In the rows, zero is written as 128.
Each row is followed by its class number.
[133 119 121  97  89 128 181 126  98 144 105 121 129 119 121  96 122 105
 139 115 120  94 128  98 120 110 136 102 135 132 104  55 116 138 110 117
 108 132 156 105 173 151 188 158  98  83 105 127 147 108 128 124] | 4
[111 116 116 103 137 117  75 116 145 154 130 139 127 115 125 137 108 122
 131 146 114 115  90 145 109 127 159 120 127 103 126 151 143 169 158 126
 122 136  95 141  89 115  86 167 118 161 121  67 102 155 107 145] | 5
[129 131 108 110 105 115 113 112 168 125 100 103 134 105 154 120 128 105
 134 119 122 128 108  95 133 105 114 156 135 124 132 115 114 130  98 105
 121 113 149 123 147 151 132 147 126 121 142 160 133 150 147 126] | 2
[167 160 126 128 128 164 118 136 164 115 121 124 125 147 108 121  80 111
 144 125 168 119 155 163 135 127 108 123 128 142  95 101 137 127 152 147
 163 112 116 128 100 132 166 121 139 149 166 111 132 116 126 125] | 3
[151 113 123 167 104 124 115 107 193 158 166 118 110 173 141  83 167 144
 136 111  98 149  86 105 122 132  99 162 169 130  93 150 119 123 104 113
 119 145 127 121  80 125 153  69 140 136 190 161 139 106 126 165] | 5
[154 127 126 164 120 100 122 120 141 122 110 116 115 143 141 112 142 128
 128 125 147 127 104 112 127 115 122 170 163 161 111  98 119 103 122 144
 110 124 120 134 153 145 156 142 130 131 147 123 141 119 160 127] | 5
[ 92 138 149 145  99 114 128  84 113 134 126 150 123 167 105 152 144  83
 165 106  93  61  73 162 131  81 192  78  83 157 112  91 136  84 144 104
 133 127 119 101  97 109 181 109 121  85 107 112 114 108 131 106] | 6
[154 199 103  95 134 109 128 153 196 170 138 151 103 144 126 126 148 136
 131 160 107 111 155 202 154 108 158 101 109 161  90 153 108  62 156 179
 131 113 138  87 123 124 120 141  99 139 162 113 100 160 142 126] | 3
[149 125 144 106 108 147 106  96 124 111 150 151 134 113 114 135 105 114
 140 120 146 135 167 165 138 121 132 134 119 130  99 120 150 140 145 128
 160 127 132 136  95 143 151 115 125 124 144 133 118 146 124  84] | 1
[127 126  94 206 165 138  79 106 161 176  91 124  60 145 118 123 150 166
 131 118 104 124 117 127 135 102 136 120  92 121 140 179  98 118 116  61
  87 143 102 140  86 164 118 140 121 154 202 137 126 141 144 156] | 3
[165 130 133 192 129 129 127  99 150 110 126 153 119 113 148  93 137 185
  99 102 108 165 145  42 130 140 131 168 210 144 122 121 132 128  70 134
 101 109 127 147 152 147 180 138 131 131 150 163 160  68 156 120] | 7
[134 118 124  99 133 162 102  99 137 127 134 125 115 123 128 125 122 140
 143 100 101 127 129  80 122 128 131 131 156 151 122 143 127 150 116 113
 132 111 134 134  98 133 166 143 136 118 151 138 146  98 122 121] | 7
[ 91 165 109 212 106 122 172 139 113 124 102 135 176 165 129 113 141 111
 147 114 121 161 158 114 136 166 103 149 148 108  93  82 115  68  89 140
 103 135 142 160 172 145 115 136 117 138  95 143 124 112 108 185] | 6
[115 117 111 148 122 123 126 102 143 142 148 111 136 137 140 113 136 106
 147 122 129  85 118  99 130 157 107 156 181 125  99 145 130 100 110 177
 133 118 139 116 122 122 137 103 116 138 159 146 143 126 140 103] | 5
[ 92 104  88  23 143 165 118 137 122 112 148 130 140 125 102 135 105 102
 130 135 115 176 162 194 115 148 181  99 171 118 111 125 115 160 158  98
 150 147  94 124  52 150 110 129 159 141 149 105 124 159 139 120] | 4
[ 98 116 117 109 131 127 119  80 118 102 144 116 135 114 165 161  84 110
 155 119 137 127 106 180 133 101 135 150 101 167 116 154 127 150 121 111
 134 138 168 165 118 149  93 132 128 110 145 158 154 180 100 158] | 5
[163  95 114 169 163 134  49 102 135 163  93 132  92 140 121  98  78 115
 137 106 136 131 142  50  99 132 123 139 158 168 103  13 131 133 110 142
 122 122 122 119 154 156 150 152 179 142 114 118 141 100 168  93] | 5
[170 124 123  91  61 136 141 136 154 137 133 116 138 123 129 139  72 101
 151 125 139 105 190 191 141 120 139 106  88  87 106  89 144 152 129 138
 167 126 132 134 103 139 151 138 147 103 165 142 124 129 102 129] | 1
[109  80  95 117 164 131 116 123 126 145 111 108 111 128 116 143  55  74
 144 119 103 138 157 150 121  95 146  51 166 147 107 137 151 179 121  92
 122 138  91 149 127 139 130 150 116 141 138 144 131 134 118 137] | 3
[140 123 144 104  90 150 144  71 112 135 138 146 117 130 132 151  97 108
 165 114 164  93 142 141 136 107 124 159  99 125  99 122 134 182 136 109
 150 135 134 149 125 120 141 122 112 122 160 128 145 168 120 122] | 5
[100 154 101 125 127 174  60 128 183 118  98  87 155 147 117 105  83 148
 130 120 101 185 131 171 105 131 137 166 139 149 126 146 116 162 121 113
  97 143  73 138 124 130  84 109 149 117 118 173 122 114 131 113] | 6
[138 129 134 120 127 167 133 102 129 121 124 129 139 125 103 123  99  83
 140 124 137 161 146 172 124 119 107 124 123 123 115 147 117 133 133 110
 165 134 129 130 120 130 151 106 137 145 156 134 122 127 126 131] | 7
[112  87  93  44 184 152 177  86 110 135 194  93 169 144 119 138 114 135
 131 148 133  53 163 212 128 161 165 121 119  51 176 181  96 103 163  98
  95 112 132  73 178  67 153  65 215 123 134  83 153  73  95  71] | 4
[127 127 101  46  92 114 114 104 187 193 161 100  97 175 152 152 149 120
 135 139 121  67  84 146 131 104 167 126 156 134 174 159 160  60 131 132
 140 119 148  73 155 103  70 159 149  99 141  49 188 131 129 125] | 0
[172 194 212 179 121  97 149  96  97 174  82 143  92 207  92 145  70 107
 159 122 120 116  88 247 116  64 148 141  88 138  56  64 158  96 144 110
 146 139 135  86 164 144 185 112 210  95 141 126 151 143 107 123] | 0
[166 135 119 114 130 171 144 140 143 128 116 129 126 131 120 125 103 132
 154 119 150 121 182 139 143 134 110 125 101 125 116 104 127 152 109 120
 156 129 119 126 139 144 123 121 147 164 130 141 137 147 130 142] | 3
[153 135 142  71  88 132 103 136 174  89 108 136 110 148 113 136 119 138
 133 136  94  81 141 145 133  99 116 107  90 124  91 142 136 112 162 183
 191 109 121 113  62 101 189 118 124 137 223 115 123 158 132  90] | 7
[117 144 133 123 143 115  81  82 135 150 144 113 100 143 120 108 150  87
 117 136  99  86 118 152 123 125 147 140 115 127 119 149 144  88 153 146
 137 120 132  81 102 124 142 112 135  89 144 128 123 162 106 101] | 6
[134 146  70 119 119 102  66 151 198 110 162  88 111 142 158 111  93 155
  91 151 108 150  46  92 113 133  98 145 184 106 129 154 108 138 119 133
 121 110 113 147 118 132 100 141 128 119 156  95 141 106 162 119] | 5
[165 123  99 126 116 103 105  90 139 155 159  94 165 170 139 128  94  76
 126  98 122 140 176 114 122 128 157 173 143 121 113 157 139 100 106 106
 118 114 130 104 143 117 190 123 179 119 149 139 149  92 131  99] | 1
[121 134 121 169 128 130 142  96 155 132 143 114 145 159 120 112 131 113
 131 134 143 108 137 154 139 157 131 179 138 120 111 135 140  80 134 170
  99 110 136 125 137 126 125 123 164 134 152 113 142 140 130 119] | 6
[178 101 134 125 118 129  44 118 121 137  80 163  91  73 137 110 133 174
 136 139 104 134 149  53 131 135 128 153  60 131 150 105 118 113 117 119
 122 123 140 145 133 150 133 162 120 113 168 163 127 138 137 109] | 7
[193 121  89  19 106 122 159 134 102 107 159 131 141 126 127 148 128 169
 108 142 115 122 148 199 134 147 146 136  90  69 119  88 109 141 105 133
 115 133 193 103 144 153 194 139 213 106 217 150 136 108 184 103] | 4
[149 120 105 158 167 136  87 134 162 173 114  82  84 146 135 110 142 145
 125 139 123 175 115 144 128 135 110 120 114 153 138 132 100 159 127  93
 169 124 115 168  96 142  83 158 116 117  81 146 161 159 107 127] | 3
[135 138 121 145 121 162 164  83 150 139 128 119 153 106 130 100 137 154
 123 116 100  69 123 138 155 136 104 162 155 106 133  86 153  92 105 135
 122 125 133 136 117 130 113 117 167 158 164 138 181 157 117 113] | 0
[115 131  88  93  63 122 113 105  33 117  82 112 149 177 124 142  81 145
 109 127 115  91 127  85 116 103  95 112  71  95 170  21 124  97 133  81
 167 150 172 141 107 128 130 140 165  72 147  70 164 136 126 126] | 4
[162 126 135 105 121 160 167 124 128 127 163 147 134  91 113 132  87 139
 142 140 133 134 141 160 134 129 107 135 154 120  98 139 137 139 137 131
 152 126 129 156  88 123 151 136 135 127 172 164 132 137 120 126] | 7
[131 112 135 162 110 105 158 109 174 111 146 121 160 140 129 108 114  98
 115 124 110  91 129 156 125 133 144 152 132  94 106 145 164  88 112 156
 119 120 143 127 125 139 106  91 152 148 180 128 158 127 142 107] | 1
[118 130  95 129 172 222 107  81 190 113 162 102 135  96 129 118 130 121
 156  96 143 124 175 252 134  95 156 111 114 108 122 136 156 163 141 181
 126 123 160 148  96 135 101  71  55 120 150 161 184 157 117 132] | 7
[126 118 111 138 114 101 111  99 160 134 145 114 133 120 153 110 110 103
 130 124 140 123  86 108 137 135 122 168 164 132 105 112 116 113 113 118
 104 118 106 134 120 145  93 132 141 122 163 132 130 127 144 137] | 5
[100 122 139  96 127  86  71  76 192 143 119 111 112 155 134 107 120 132
  99 159  99 109  90 189 136 100 136 134  88 123 133 137 120  95 137 108
 108 134  91  81 121 125  31  87 153  80 164 133 100 131 158  92] | 1
[121 151 122 156 142 164 103 135 172 193  62 106 105 141 124 142  81  85
 125 148 131 161 124 214 116 148  90 100 114  92 149 134 108 152 147  75
 193 152 115 161 130 122  84 127 113 123 124 136 110  85 126 179] | 2
[168 142 133 109 126 154 132 147 129 148 112 121 124 109 116 122 103  95
 140 139 139 107 135 160 141 128  92 121 101 115 127  71 142 130 161 105
 178 131 129 147  96 127 121 109 137 112 119 140 111 129 134 120] | 2
[117 118  90 135 158 147  94 149 138 148 126 118  88 116 124 135 131 124
 153 126 120 161 129  92 121 141 134 112 139 154 128 141 126 133 118 106
 114 115  97 166  99 142  95 171 129 140 125 142 129 124 112 130] | 6
[131 140 101  99 151 117 121  64 106 146 141 130 101 121 113 140 142 113
 121 140 123  97 134 147 136 122 130  78 112 143 133 149 114 116 120 129
 146 108 128  99 137 133 177 100 115 128 159 136 130 140 132 111] | 4
[112 136 107 125 117 131 118  43 162 100 157 131 142 165 115 110 114 124
 139 138 134 132 107  98 136 123 145 134 143 170 137 103 155  83  90  69
 125 122 111 127 105 120 167  92 161 132 130 131 162 116 134 118] | 1
[133  52  90  76 134  82 120 173 181 158 117  91 160 130 127  77 106  98
 123 189 136 213  81 124 111 106 152 126 168 149 103 151 132 181 152 139
 141 133 134 130 154 147  98 138  85  98  86 147 115 171 160 106] | 5
[101 116 123  97 141 104 106  42  98 123 120 126  84 133 110 146 160 131
  96 118 107 106 100 142 127 112 141 115 189 206 147 193 127  73 121  83
  78 130 101  79 197 156 169 146 147 141 160 100 126 136 150 119] | 4
[148 142 135 154 140 105 118 121 101 126 111 139 120 113 134 135  99 111
 172 125 155 119  75 156 138 108 117 140  31 108  96 107 123 149 125  47
 175 145 136 160  33 119 191 122 139 115 165 133  86  58  50 122] | 5
[154 138 147 113 122 150 162 120 128 116 120 130 126 128 112 124 105 122
 115 131 138 113 157 154 134 115 121 122 118 153 119 133 140 116 145 116
 159 126 119 137 107 140 124 124 154 129 152 141 135 138 136 112] | 1
[139 140 101 119 135 172  97 154 156 138 111  87 132 150 134 144  59 135
 131 128 142 110 146 163 122 108 115 113 128  83 155 133 110 156 159 105
 123 129 117 138 157 120  99 140 128  99 136 116 134  94 142 160] | 3
[126 142 113 112 125 146  96 102 149 161 168 136  90 172 117 134 146 125
 139 120 112  88 130 159 142 176 179 108  96 163 103 126 136  82 152 158
 141 106 127 100  82 133 141 128 150  90 122 114 149 145 124 123] | 6
[175 126 126  85 138 133 147 128 126 155 190 122 129  84 120 138  51  94
 196 150 135 180  94 118 151  92  79 145 162 203  86  77  96 185 144 116
 150  92 107 177  37 123 176 132 170 113 142 158  90 114 133 119] | 7
[170 184 141  50 157 160 149  73 108 158  89 157 153 125 123 140  81 108
 141 151 136 108 150 221 128  87 110 110  95 115 110  55 125 116 144 129
 176 127 145 126 116 112 159 121 160 156 187  85 129  89 125 149] | 4
[ 85 111 123  99 153 191  37 109 181 165  92 115 125 125 134 111  89 132
 126 123 108 153 132 199 130 126 116 126 150  92 114 186 124 166 172 120
  99 146 110 108 102 146  59 112 111 122 147 115  92 143 146 138] | 2
[139 142 147 118 137 178 153 113 108 142 103 138 120 129 119 147 115 144
 133 125 138  79 155 175 127 110 129 102  98 122 135 155 144 129 149 139
 164 126 134 141 122 134 103 142 136 123 137 123 140 134 108 135] | 6
[136 121 126 182 128 132 121 100 140 131 114 113 130 149 139 115 135 129
 125 127 145 133 128 157 146 142 117 161 107 139 115 152 140  84 121 149
 103 121 130 149 139 130 120 142 132 125 145 133 148 125 124 129] | 6
[129 122 124 100 142 122  61  94 181 147 151 128 119  93 137 136 137 130
 144 124 116 107  88 133 144 125 147 168 134 164 143 153 137  98 146 123
 140 107 131 100  95 141 112 118 161 128 167 132 121 144 111  95] | 0
[149 132 100 118 120 117 121 137 155 107 138 113 145 128 121 107 135 159
 127 116 141 120 136 127 119 140 102 187  97 132 115 122 109  84 125 120
 107 132 113 115 110 163  96  71 162 132 204 162 135 136 121 139] | 4
[122 124 113 104 121 104  91  91 166 129 141 107 127 143 150 127 113 142
 103 118 123 118 115 115 116 118 131 186 138 139 130 144 126 113 115 120
 128 123 137  95 135 133 122 124 143  94 158 134 148 115 150  87] | 1
[ 99 133 137 117 151 118 103  79 117 136  84 109 130 125 152  99 139 119
 105 141  98  60 123 165 126  99 155 154  93 103 152 157 116  75 132 154
 107 131 123  71 139 133 107 121 140 106 151 108 139 156 122 112] | 6
[101 141 112 174  96 131 139  86 116 114 106 118 141 127 143 112 135 108
 109 127 105 113 143 136 137 146  89 165 160  99 134 135 116  91 112 151
  93 127 123 187 175 152  87 131  90 141 168 100 174 158 136 137] | 6
[128 128 121 118 138 111  97  94 161 122 126 131 109 103 131 117 145 126
  97 125 120 123  90 134 126 124 157 135 124 166 147 168 111  84 129 134
 107 106 129  90 140 155 117 124 129 111 182 130 130 116 156 132] | 7
[ 61 134  86  87 177 144  75  86 139 119  66 150 137 174 146 144  71 122
 178 135  99  91 173  84 117 114 116 113 121 196  87  86 143 114 106 215
 122 125 159 128 128  99 175 136  67 183 166  92 175 140 141 135] | 3
[106  99 121 119 128 139 106 107 144 141 113  96 124 125 104 102 113  60
 146 137 139 165 148 190 131 136 116 128 124 100 108  89 144 162 126 113
 112 146 104 138 105 155  86 139 136 141 135 114 106 156 123 134] | 1
[125 130 166 145  83 145 118  93 155  98 113  95 145 160 130 131 124  85
 134 155 120  74 101 128 122 144 105 136  68  45 142 206 144 140 145 175
 140  90 145 130 160  60 172  93 118 129 192 149 158 141 116 128] | 6
[101 109 100 146 127 163 117 181 146 114 108 107 110 157 104 134 141 101
 163 103 125 188 127 110 107 137 171 124 145 162 115 163 133 137 126 113
 135 126 113 131  98 153 147 146 141 158 122 136 140 145 137 131] | 6
[166 156 135  76  90 174 146 115 114 123 133 155 167 105 112 142  98 112
 143  97 149 121 139  96 104 106  84 147 146 138 133  85 113 161 131  72
 227 138 160 133  88 136 191 119 156 138 102 132 112 117 110 110] | 2
[137 152 105 124 137 145 142  67 143 145 128 128 150 129 119 111 122 124
 121 130 136 113 147 138 135 145 115 150 137 113 126 117 130  85 107  95
 129 126 137 124 148 131 129 108 150 140 164 137 141 104 126 126] | 4
[117 125 112 100 132 109  96  91 149 123 137 115 132 145 138 126 133 136
 110 134 124  98 120 139 139 106 132 136  92 124 145 130 129  99 134 118
 120 124 142  95 122 136 110 119 145 100 142 105 115 130 141 121] | 1
[127 122 149 114 155 143 130 134 155 184  59 139 100 119 136  91 110 130
 145 142 100 141 199 165 119 100 165  88 149 155 114 126 135 103 120 130
 137 140  92 131 108 150  55 152 132 146 132 127 138 114  91 114] | 1
[139  75  87 159 144 145  92 135 136 152 132 117 145 136 136 121  91  95
 132 133 140 186 113 118 131 126 116 105 147  87 123 150 110 127 112  84
 120 139 129 162 113 144 119 148 126 127  92 139 129 117 189 119] | 2
[104 108  91 108 130  98 102  90 168 161 143 140  88 114 131 122 124 110
 128 120 108  53 110  57 122 120 169 135 160 151 130 104 148 144 121 127
 107 124 131  86 136 142 137 128 117 116 164 105 109 118 156 117] | 5
[157 111 116 139 120 147 156 137 153 140 140 133 140 113 111 117  88 140
 128 125 154 144 146 148 134 129 128 155 145 119 120 152 128 134 142  95
 166 137 113 129 104 142 159 108 132 111 156 136 114  94 123 125] | 7
[125 114 105 103 144 144 122 160 183 166 125 116 131 106 125 113 109 108
 144 133 111 171 136 137 112 132 137 141 176 120 108 147 102 124 127 126
 135 124  98 134 110 141  55 154 126 137 139 143 125 128 143 123] | 7
[161 157 137 165 149 111  80 135 172 166 125 107 146 135 151 113  88 162
 135 155 121 122  94 115 156 120  82 200 156  73 125 123 117 123 150 149
  98  97 114 143 156 126  86 128 161 112 130  90 106  89 149 107] | 0
[115 132 101  99 113 135 132 114 183 133 124 121 120 116 130 108  87 115
 104 158 118 115 181 113 129 136 164 128 191 121 154 156 148 122 101 113
 161 136 105 125  95 169  91 175 168 150 134  96 120 152 135 133] | 1
[137 105 120 114 125 159 143  96 135 145 123 131 121 103 107  95 113 124
 135 104 132 118 166  70 123 134 131 158 175 171 117 124 135 134 103 107
 129 130 116 114 120 157 145 150 144 128 136 143 135 121 126 102] | 7
[ 71 107 138  60 119 140  62  79 171 115 102 104 126 124 159 128 135 103
  96  90  85  68 161 146 128  93 159 144 161 139 130 128 163  72 144 141
 110 140 113  52 112 110  67 155 142 107 181 133 124 157 144 112] | 1
[118  89 103 144 152 128 109 141 133 148 121 114 115 128 128 119 133 100
 171 132 124 174 169 138 130 123 142 128 178 116 115 152 119 110 107  86
 125 150 110 135 109 144 130 162 133 161 125 141 123 154 103 121] | 3
[107 111  87  91 157 158 132 165 177 167 117 108 132 123  97 102  99 120
 140 136 107 153 156 123 108 135 159 123 183 145 110 147 113 139 142 131
 110 129 100 112  85 139 106 156 149 132 151 142 104 114 141 122] | 7
[159 133 123 136 124 147 134  92 127 135 141 154 154 125 113 123  77 101
 145 129 133 116 211 161 139 142 116 123 152  69  88  84 151 171 117 172
 151 125 150 135 121 126 186  94 131 155 190 145 125 129 126 112] | 3
[136  81 134 137 114 165 154 149 174 153 160 135 112 109 126 136 113 123
 154 163 143 161 176 184 168 111 138  83 192  77 114 153 140 164 181 172
 201 109 174 164  50 112 141 149 132 122 165 131 117 170 103  77] | 0
[131 111 112 130 129 139 106 104 166 137 114 104 145 132 129  96 132 139
 122 130 103 137 116 141 136 136 117 153 157 117 121 116 126  81 127 134
 122 121 129 118 128 130 132 124 137 112 161 144 147 124 146 118] | 7
[105 127  75  33 151 125 121 149 230 177  76 108 143 124 136 113  65 103
  99 166  90 145 113 185 110 108 124 121 165 115 124 163 112 163 124 124
  95 144 108 104 171 126  73 160 133 164 167  84  88  86 183 134] | 2
[165 156 126 142 139 114 155  79 203 146 156 120 148 158 172 127 116 130
 112 121 101 106 119 140 172 129 120 190 146 147  99 122 144 125  99 136
 138 115 136 151 170 126 139 128 137 124 111 129 174 133 164 166] | 0
[114 128  87 175 117  92 121 102 169 113 159 144 128 128 129 127 143 155
 114 123 148 138 110  80 119 136 146 146 159 132 109 183 110 139  95 137
 122 115  86 151 102 159  85 111  99 158 160 160 138 179 145 125] | 5
[144 126 111 188 157  93 120 112 200 163 129 109 146 132 158 118  97 120
 106 121 114 140 110 101 141 109 112 162 172 184 111 158  98  92 115 135
 142  98 137 119 119 141 116 135 161 141 164 168 121 123 157 136] | 3
[137  81  99 107 114 140  49 161 155 152  82 103 147 113 131 108 130 101
 122 139 121 175 145 147 121 113 137 116  67  77 143 107 147 138 150 106
 146 154 136 158 123 145  27 143  65  87 115 158 123 149 164 113] | 1
[154 187 145  85 120 180 171 126  97 125 131 157 142 108 116 148  82 125
 131 131 126 158 118 165 129 121 112 153 112 125 117 118 115 140 148  83
 157 124 155 138 139 139 111 112 175 149 160 125 129 139 155 142] | 4
[ 91 110 113  63 169 156  56 150 156 137 104 120 131 124 146 129 119 109
 182 162  97 165 132 124 119 152 111 132 138 103 132 159 101 148  98 159
 113 136 107 163 143 133  15 139 115 171 111 120 144 135 155 112] | 0
